Where the symbols take the elements:
ke: s877->s105, s231->s236, s337->s783, s932->s534, s683->s930, s379->s227, s499->s957, s167->s170, s921->s773, s963->s306, s236->s499, s424->s507, s571->s238, s596->s945, s687->s254, s238->s316, s528->s424, s320->s903, s507->s116, s376->s755, s519->s963, s790->s571, s874->s537, s957->s131, s822->s320, s92->s231, s95->s379, s930->s936, s673->s338, s971->s463, s116->s92, s806->s790, s467->s913, s933->s404, s945->s95, s995->s595, s592->s596, s883->s132, s261->s921, s886->s872, s96->s907, s466->s822, s647->s686, s783->s519, s32->s443, s686->s850, s872->s467, s105->s167, s316->s592, s338->s195, s420->s744, s375->s580, s907->s717, s368->s750, s417->s933, s903->s179, s913->s261, s537->s301, s301->s683, s404->s572, s227->s413, s161->s96, s534->s42, s132->s782, s572->s376, s362->s420, s755->s803, s616->s417, s850->s528, s254->s971, s174->s806, s179->s647, s170->s914, s595->s883, s936->s161, s717->s517, s526->s61, s892->s673, s773->s932, s580->s886, s750->s526, s517->s174, s42->s687, s443->s874, s803->s337, s413->s704, s195->s32, s200->s466, s407->s362, s61->s877, s914->s892, s704->s616, s134->s995, s463->s407, s744->s200, s131->s368, s782->s375, s306->s134
fe: s877->s526, s231->s116, s337->s755, s932->s921, s683->s537, s379->s945, s499->s231, s167->s877, s921->s913, s963->s783, s236->s92, s424->s850, s571->s806, s596->s316, s687->s534, s238->s790, s528->s686, s320->s466, s507->s528, s376->s404, s519->s337, s790->s174, s874->s32, s957->s236, s822->s200, s92->s507, s95->s596, s930->s301, s673->s914, s971->s687, s116->s424, s806->s517, s467->s886, s933->s616, s945->s592, s995->s306, s592->s238, s883->s995, s261->s467, s886->s375, s96->s936, s466->s744, s647->s903, s783->s803, s32->s338, s686->s179, s872->s580, s105->s61, s316->s571, s338->s892, s420->s407, s375->s132, s907->s161, s368->s957, s417->s704, s903->s822, s913->s872, s537->s443, s301->s874, s404->s417, s227->s95, s161->s930, s534->s773, s132->s595, s572->s933, s362->s463, s755->s572, s616->s413, s850->s647, s254->s42, s174->s717, s179->s320, s170->s105, s595->s134, s936->s683, s717->s96, s526->s368, s892->s170, s773->s261, s580->s782, s750->s131, s517->s907, s42->s932, s443->s195, s803->s376, s413->s379, s195->s673, s200->s420, s407->s971, s61->s750, s914->s167, s704->s227, s134->s963, s463->s254, s744->s362, s131->s499, s782->s883, s306->s519
ru: s877->s61, s231->s92, s337->s803, s932->s773, s683->s301, s379->s95, s499->s236, s167->s105, s921->s261, s963->s519, s236->s231, s424->s528, s571->s790, s596->s592, s687->s42, s238->s571, s528->s850, s320->s822, s507->s424, s376->s572, s519->s783, s790->s806, s874->s443, s957->s499, s822->s466, s92->s116, s95->s945, s930->s683, s673->s892, s971->s254, s116->s507, s806->s174, s467->s872, s933->s417, s945->s596, s995->s134, s592->s316, s883->s595, s261->s913, s886->s580, s96->s161, s466->s200, s647->s179, s783->s337, s32->s195, s686->s647, s872->s886, s105->s877, s316->s238, s338->s673, s420->s362, s375->s782, s907->s96, s368->s131, s417->s616, s903->s320, s913->s467, s537->s874, s301->s537, s404->s933, s227->s379, s161->s936, s534->s932, s132->s883, s572->s404, s362->s407, s755->s376, s616->s704, s850->s686, s254->s687, s174->s517, s179->s903, s170->s167, s595->s995, s936->s930, s717->s907, s526->s750, s892->s914, s773->s921, s580->s375, s750->s368, s517->s717, s42->s534, s443->s32, s803->s755, s413->s227, s195->s338, s200->s744, s407->s463, s61->s526, s914->s170, s704->s413, s134->s306, s463->s971, s744->s420, s131->s957, s782->s132, s306->s963
vi: s877->s534, s231->s580, s337->s874, s932->s95, s683->s903, s379->s61, s499->s872, s167->s687, s921->s596, s963->s683, s236->s886, s424->s883, s571->s236, s596->s368, s687->s413, s238->s499, s528->s595, s320->s783, s507->s132, s376->s195, s519->s301, s790->s231, s874->s466, s957->s467, s822->s337, s92->s375, s95->s526, s930->s179, s673->s407, s971->s616, s116->s782, s806->s92, s467->s238, s933->s892, s945->s750, s995->s161, s592->s131, s883->s907, s261->s592, s886->s790, s96->s850, s466->s803, s647->s306, s783->s537, s32->s744, s686->s134, s872->s571, s105->s42, s316->s957, s338->s362, s420->s572, s375->s174, s907->s528, s368->s261, s417->s914, s903->s519, s913->s316, s537->s822, s301->s320, s404->s673, s227->s877, s161->s686, s534->s379, s132->s717, s572->s338, s362->s404, s755->s32, s616->s170, s850->s995, s254->s704, s174->s116, s179->s963, s170->s254, s595->s96, s936->s647, s717->s424, s526->s773, s892->s463, s773->s945, s580->s806, s750->s921, s517->s507, s42->s227, s443->s200, s803->s443, s413->s105, s195->s420, s200->s755, s407->s933, s61->s932, s914->s971, s704->s167, s134->s936, s463->s417, s744->s376, s131->s913, s782->s517, s306->s930
le: s877->s227, s231->s790, s337->s822, s932->s61, s683->s963, s379->s534, s499->s238, s167->s704, s921->s750, s963->s179, s236->s571, s424->s717, s571->s872, s596->s921, s687->s167, s238->s467, s528->s907, s320->s301, s507->s517, s376->s744, s519->s903, s790->s886, s874->s337, s957->s316, s822->s537, s92->s806, s95->s932, s930->s306, s673->s404, s971->s914, s116->s174, s806->s580, s467->s957, s933->s407, s945->s773, s995->s850, s592->s261, s883->s424, s261->s368, s886->s236, s96->s595, s466->s874, s647->s936, s783->s320, s32->s755, s686->s161, s872->s499, s105->s413, s316->s913, s338->s572, s420->s195, s375->s92, s907->s883, s368->s596, s417->s463, s903->s683, s913->s131, s537->s783, s301->s519, s404->s362, s227->s42, s161->s995, s534->s877, s132->s507, s572->s420, s362->s338, s755->s200, s616->s971, s850->s96, s254->s170, s174->s375, s179->s930, s170->s616, s595->s528, s936->s134, s717->s132, s526->s95, s892->s933, s773->s526, s580->s231, s750->s945, s517->s782, s42->s105, s443->s803, s803->s466, s413->s687, s195->s376, s200->s443, s407->s673, s61->s379, s914->s417, s704->s254, s134->s686, s463->s892, s744->s32, s131->s592, s782->s116, s306->s647

The rows follow the links: the fewer symbols apart two elements are, the more alike their rows tend to be.

Each row is also shifted at random along 4 hidden directions that mean nothing.

Some elements, each with a row of numbers:
s95: -17    2  -11    9  -16  -11  -19  -32  -29  -14    2   11   15  -30  -23  -10  -21   20   -1   -3   23    4   17    7    8    5   31   -8  -10   -5  -19   -2   19   11
s131:  -5    0   -2   20  -16   -6   -8  -22  -28    2   10   -4   18  -39  -15  -10  -16   25   11   12   15    3   12   -1   18   -6   19  -11   -6   18  -21    3    5   -4
s463:  15   -2  -12  -15    1  -11  -11  -12    1  -25    2    9  -10   17   -5    8   -2    2  -17  -25   12    2    6    8  -17   21   18    9   -9  -37    1    2   16   25
s61:  13   -6   18   -3   11    4  -26  -27  -22  -15   11  -13    3  -24   -9  -11  -20    0   -6  -10    0    2   19   26   10    3   29  -18    6  -14  -23   12   13   12
s936: -15    5   10   -7   12   15   15   29   23   19  -18    9   -9   21   14    0   16  -27    2    9  -22   -5  -16   -6   -4  -13  -33    3   10   15   19  -12  -15  -17
s375:   6    5  -13   24  -15    7    8    4  -11   20  -11    4   22  -29  -12  -12   -8    6   16   26    3   -1   -4  -10   17  -23   -8   -5    8   39   -4   -8   -5  -23
s683:  35    8  -18   -2  -11   -6   24   28   24   10  -16   21   -8   31    9   12   21   -4    1    3    1   -2  -20  -25  -14    1  -28   21   -9    4   23  -17  -11   -7
s338:  31    8  -25  -16   -9  -15    0    0    9  -20  -18   38  -11   29   -6    9    7   -3  -19  -22   17   -1   -3   -5  -22   19    6   20  -18  -33   14  -19   13   20
s92:  21   -3   20   21   -1    7    9    8   -6   23   16  -28   10  -27    9   -3    1   12   21   25  -10    1   -1   -6   22  -18  -10  -12    8   35  -12   11  -18  -22
s790:   0   12   25   15  -14   -1    0   -4  -20   20  -11   21    9  -34   -3  -15   -1   11   15   22    3    0    6   -8   23  -17   -6  -13  -12   34  -15  -22   -9  -21
s957:   9    3    9   18  -12   -1   -8  -16  -26    8    1    1   16  -40  -12  -14  -13   15   11   15    8    2   11    1   22  -11   12  -14   -4   21  -21   -4    1  -10
s132: -16    5    8   18  -10    2   17   15    1   26   -1   -2    7  -13    7   -2    9    9   20   26   -5    0   -8  -20   14  -17  -22   -1   -1   37    1   -7  -18  -24
s174:  -9    4   -4   23  -15    3   12    5   -9   23   -1   -3   17  -25   -4   -7   -2   12   20   26    1    1   -4  -14   17  -20  -11   -5    4   39   -4   -4  -10  -23
s686:  11    6  -65   18  -18    9   24   24   17   14  -25   10   22   10  -16    1   -5  -11    5   16    5   -4  -25  -17  -10  -17  -21   17   23   26   28   -7    2  -17
s933:  20   -7  -37   -7   -5  -14   -3  -10    6  -27   10   -5   -3   21   -8   15   -4   10  -15  -23   18    3    0    1  -21   22   19   17   -4  -35    8   13   17   26
s261:  51   -1   17    7    6   11  -19  -18  -25   -1   -1   -7   13  -38  -12  -18  -22   -4    2    7   -2    0   15   23   21  -12   21  -22   12    9  -23    3    8   -4
s883: -39   -4  -22   25  -12    4   23   17    9   23    8  -23   15   -6    2    5    3   12   21   25   -2    1  -14  -21    6  -16  -20    5   12   37   10   11  -14  -21
s616:  -7   -2   -3  -12   -3  -17  -14  -20   -7  -25    9    8   -9    8   -5    7   -2   13  -13  -23   16    3   11    5  -11   23   22    5  -19  -34   -5    2   14   25
s945: -22  -10   38   -1   17    6  -23  -26  -22   -6   24  -31    0  -30    1  -10  -15    4    3   -2   -8    3   21   25   19   -1   24  -25    6   -3  -28   21    3    6
s179: -12   -1  -56    9   -7    8   23   25   26    8   -8   -8   11   25   -6   10    1  -10    2    6   -1   -3  -24  -13  -17   -8  -20   21   23   11   31    8    0   -8
s316:  20   -4   -5   25  -15   -5   -4  -17  -25    4   17  -19   20  -39  -12   -7  -16   27   14   15   12    4   10   -2   21   -8   17  -10   -1   21  -21   12    0   -7
s167:   7   -5   24  -18   14   -5  -23  -22  -10  -22   12   -4  -12   -1    1    0   -5    1  -13  -22    1    2   18   20   -2   17   25   -8   -9  -33  -15    7   10   23
s803:  28   -6  -14  -14   11    1   11   19   28   -7    7  -12  -14   39   14   18   14  -12  -10  -14   -8   -1  -14   -3  -21   12  -12   17    6  -22   19   12   -4    9
s872:  27   -2   30   15   -1    5   -3   -7  -19   15   11  -16    9  -36    3  -10   -5   11   15   19   -5    2   10    3   26  -14    4  -18    1   27  -23    5  -11  -16
s42:  -1    7   32  -15    1  -12  -25  -28  -23  -18   -6   29  -11  -13   -5   -9   -5    4  -13  -17   11    2   21   14    4   14   24  -12  -26  -25  -19  -18   12   17
s420: -38   -3   -4  -21    8   -9   -1    1   16  -17    4    4  -19   35    8   14   12   -5  -15  -23    1    0   -3    0  -22   20    1   12  -10  -33   14    3    5   21
s134:  46    4  -13    3    2   14   21   32   22   18  -17    3    2   17    7    2   10  -20    4   13  -14   -5  -20  -10   -5  -14  -29    9   16   18   20   -6  -12  -19
s96:  -1    7    5    8   -5    5   21   25   14   25  -11    6    0    6   11    1   15   -5   12   20  -11   -2  -15  -19    4  -15  -31    4    1   29   12  -13  -18  -22
s528:   9    9  -33   21  -21    2   24   22    8   23  -17   12   17   -3   -6   -1    3    3   14   24    5   -2  -17  -23    3  -18  -24   11    6   35   15  -13   -8  -23
s306:   3    5  -17    1   -2    6   21   29   23   15  -15    9   -1   24    7    6   13  -13    3    8   -8   -3  -20  -15  -10   -8  -28   14    7   13   23   -9  -10  -14
s534:   7    4  -10    6  -23  -23  -15  -31  -28  -18    3   21    8  -22  -19   -3  -11   30   -4   -9   30    5   17   -2    4   14   30    0  -26  -13  -18   -9   16   16
s921: -18   -3   42   -1   13    7  -24  -24  -24   -2   10  -11    1  -33   -2  -16  -13    0    2    1   -7    2   21   24   20   -4   21  -26    1    2  -27    6    3    2

Complete each set of four: the symbols that take the first to the second take the third to the fourth, perhaps in another order.
Answers are names.
A   5   -1    6    6   10   18   17   28   18   24   -2  -17    1    7   14    1    9  -17   12   18  -23   -3  -15   -6    5  -19  -29   -2   20   27   11    4  -18  -22
B  -1   -5   -3   13   -4    1   28   28   20   22   14  -25    0   12   19   13   19   10   18   19  -10    1  -17  -25    1   -8  -30   10    3   26   12   10  -24  -18
C -10    2  -22   -7    5   10   16   26   27    7  -14    5   -4   31    6    7   10  -22   -5   -1  -10   -4  -19   -7  -16   -4  -23   14   14    0   26   -3   -4   -5
D s301

A  23    3    1   21   -8   10   10    9   -6   23   -4   -7   16  -25   -3   -9   -5    3   18   27   -4   -1   -5   -7   18  -22  -12   -8   11   38   -6   -2  -11  -24
B  14    7    3   17  -10    4   17   18    2   26   -9    4    8  -11    5   -4    7    3   17   25   -5   -1  -10  -17   13  -18  -23    0    2   37    3  -11  -17  -25
C  27    6   12   16  -11    2   -7  -12  -25   10   -7    8   16  -39  -12  -17  -13    9   10   17    5    1   10    2   23  -15    9  -15   -2   25  -20  -10    0  -14
D s790

A  25    8   35    9    3   13   -5    0  -17   20  -13    9    8  -33    0  -20   -5   -8   11   22  -12   -2    7    7   26  -22   -5  -20    4   31  -17  -15   -9  -22
B  10    5    5   22  -13    3   12    8   -7   23   -3    0   13  -24   -1   -8    0    9   19   27   -1    0   -3  -13   19  -19  -12   -6    1   38   -6   -7  -13  -24
C  -1   -1  -24    3    5   14   21   28   25   14   -9   -9    3   21    6    5    6  -19    4    9  -14   -4  -21   -8   -9  -12  -27   10   22   14   24    4   -8  -14
D s903

A  52   -3   -4   14  -17  -17   -9  -25  -27  -11   19   -8   11  -31  -12   -1  -12   33    5    0   23    6   15    0   13    8   29   -5  -15   -3  -23    8    8    9
B   8    6   28  -16    3   -7  -27  -27  -23  -19  -11   29   -7  -16   -9  -13   -9   -2  -13  -16    8    1   21   19    5   11   25  -14  -17  -23  -19  -16   14   16
C -25   -4    6   19   -3    6   20   19    9   26   14  -28    7   -7   14    4   10    9   21   24  -12    2  -10  -17   11  -15  -24   -1    8   36    3   12  -22  -23
D s174

A  -1    3   33   10    0    6  -10  -13  -23   12    0    0    8  -38   -3  -17  -10    4   11   15   -5    0   13    7   24  -14    7  -21   -1   23  -23   -5   -4  -13
B  -1    2    0   20  -21  -13   -6  -23  -29    1   10    1   17  -39  -14   -8  -13   32   11   11   21    5   14   -5   19   -2   20   -9  -14   16  -23   -1    4   -3
C -19    1  -55  -14    5    9   -1    6   19  -18  -24   15    2   33  -17    3  -11  -30  -22  -19    3   -5  -13   11  -28    6    2   16   22  -26   29    0   22   15
D s874

A  -1   -6  -17  -14   13    5   11   20   29   -5    2  -12  -12   39   11   16   11  -16   -8  -13  -11   -2  -14   -1  -21    8  -14   15   11  -18   22   11   -2    7
B  15   -8  -32  -13   12    7    7   15   26  -11   -1  -12   -6   38    3   12    3  -20  -14  -16   -7   -3  -14    4  -24    8   -7   16   18  -23   24   13    6   11
C -33   14   27   10  -20  -14  -11  -23  -32    7  -12   37    7  -39  -11  -18   -4   22    9   12   16    3   17   -7   21   -6   11  -14  -29   19  -23  -30    1   -8
D s467

A  12   -2   16  -26   14   -8  -10   -2    9  -20    2    9  -23   28   11    9   10   -9  -19  -26   -2    0    5    9  -17   21    6    5  -13  -39    4   -1    5   22
B  -2    6   -1  -22    0  -13  -13  -11    0  -23  -12   33  -14   20   -5    3    2   -5  -21  -25   12    0    7    6  -18   20   14    8  -19  -38    4  -16   15   24
C  24    7   14    6  -18  -18  -15  -27  -30   -8    2   22    5  -32  -12   -9   -8   26    1    1   21    4   19   -1   14    6   24   -8  -27   -1  -25  -14    8    5
D s921

A   2   -6  -34   -6   -1   -6   16   17   26   -8    8  -11   -7   39    7   21   12    0   -6  -12    2    0  -16  -12  -23   13  -11   23    2  -18   23   11   -1   10
B  15   -6   -5  -17    9   -6    7   13   24  -12   10   -7  -19   39   15   19   16   -5  -11  -19   -3    0   -8   -4  -21   18   -7   17   -5  -29   16    8   -3   15
C  26   -2    5  -21    8   -8  -15  -12    0  -25    1   10  -15   16    0    5    0   -5  -19  -26    6    0    9   13  -13   20   18    4  -11  -39   -2   -1   13   23
D s254

A  12    6   -9   18   -6   14   13   17    1   24  -14    1   16  -15   -4   -9   -4   -8   14   25   -8   -3  -11   -7   13  -24  -18   -3   17   38    4   -7   -9  -26
B -22    7   10    8    3   17   10   18    5   26  -20    7    6   -8    2  -11    2  -18   11   22  -17   -4   -9   -4   11  -23  -24   -7   14   34    6  -13  -13  -27
C  19  -13   -8  -14   12   -6    8   12   25  -13   25  -29  -18   39   19   24   16    2   -8  -19   -5    2   -8   -4  -21   20   -4   16    0  -30   14   25   -5   17
D s195

A -15    5  -13   16  -14   -1   25   23   13   24   -4    2    6    5    7    6   14    8   16   21   -1    0  -17  -27    2  -12  -28   10   -2   31   13   -8  -17  -20
B  14    3   -7   -7    4    5   19   29   27   10  -12    8  -10   32   13   10   17  -17   -2    1  -12   -3  -19  -12  -13   -2  -27   14    4    2   23   -8  -11   -8
C  14   -6   50  -26   21  -10  -20  -15   -4  -20   20   -6  -27   10   18    5   10    3  -13  -25   -6    2   18   16   -3   23   17   -8  -20  -39  -16    6    0   24
D s61

A   8   -2  -12  -22   16    6    2   13   23  -12   -9    5  -14   38    6    9    7  -25  -17  -20   -9   -3  -10    8  -23   10   -7   12    9  -28   20    1    5   12
B -13   -9    1  -19   12   -9   -8   -7   10  -23   19  -15  -17   26    9   14    5    2  -14  -26    2    2    5    8  -18   23   12    7   -6  -39    4   17    7   25
C -39    4  -20   -9    0    0   16   21   25    3  -14   15   -9   36    5   10   13  -13   -5   -5   -3   -3  -16  -13  -20    3  -21   17    1   -6   26   -9   -2    0
D s32

A   1   -4   -5  -13   14    6   14   25   30    2    0   -9  -14   38   17   14   16  -18   -5   -7  -15   -2  -16   -4  -18    4  -21   13    9  -11   23    7   -8    1
B -15   -5   -7  -22   16    1   -6    2   17  -19    2   -3  -15   33    6   11    4  -16  -18  -24   -4   -2   -2   11  -21   17    3    8    4  -35   13    9    9   20
C -18    3    9   20   -7    7    3   -2  -14   20   -1   -5   15  -31   -5  -12   -7    8   18   24   -2    1    2   -4   20  -19   -4  -13    5   36  -12   -2   -8  -21
D s595

A  25    3   10   20  -11    2   17   13   -3   25    4   -8   10  -20    7   -2    7   13   21   27   -4    1   -5  -17   18  -17  -18   -3   -2   38   -5   -3  -19  -25
B   1    5    3   16   -6    8   16   18    3   25   -7   -1    9  -11    4   -5    5   -1   17   25   -8   -2  -10  -14   12  -20  -22   -3    6   37    4   -7  -15  -25
C   8    5   16   17   -8    4   14   14   -2   26   -1   -2    7  -17    8   -5    8    7   19   26   -7    0   -5  -15   17  -18  -20   -4   -1   37   -4   -8  -19  -25
D s424

A -31    7   -1    9   -2   14   14   19    8   25  -19   10    7   -3    2   -8    4  -14   12   20  -12   -3  -12   -9    7  -22  -25   -3   12   33   11  -13  -11  -24
B  18    1  -20   23  -10   12   16   17    3   23   -5  -12   20  -15   -4   -4   -4    0   17   26   -5   -2  -12  -11   11  -22  -17    0   19   38    6    2  -10  -25
C  -1    5  -14   10   -8    3   25   26   17   20   -8    2    2   13    8    6   14   -2   11   17   -5   -2  -18  -22   -2  -12  -29   12    3   24   17   -7  -15  -19
D s595

A  -6   -3   24   19   -4    2   14   10   -3   27   19  -27    5  -20   15    1   10   17   25   26  -11    2   -2  -15   20  -14  -16   -7   -1   37  -10    9  -23  -22
B -23    0   -1   18   -8    3   22   19    8   25    6  -14    8   -5    9    4   11   10   20   24   -7    1  -12  -21    9  -15  -24    3    3   35    5    2  -19  -23
C -10   -6   57   -7   22   10  -27  -23  -24   -3   15  -19   -4  -31    4  -15  -12   -4    1   -2  -14    1   23   28   21   -3   20  -30    4   -2  -29   11    0    3
D s913

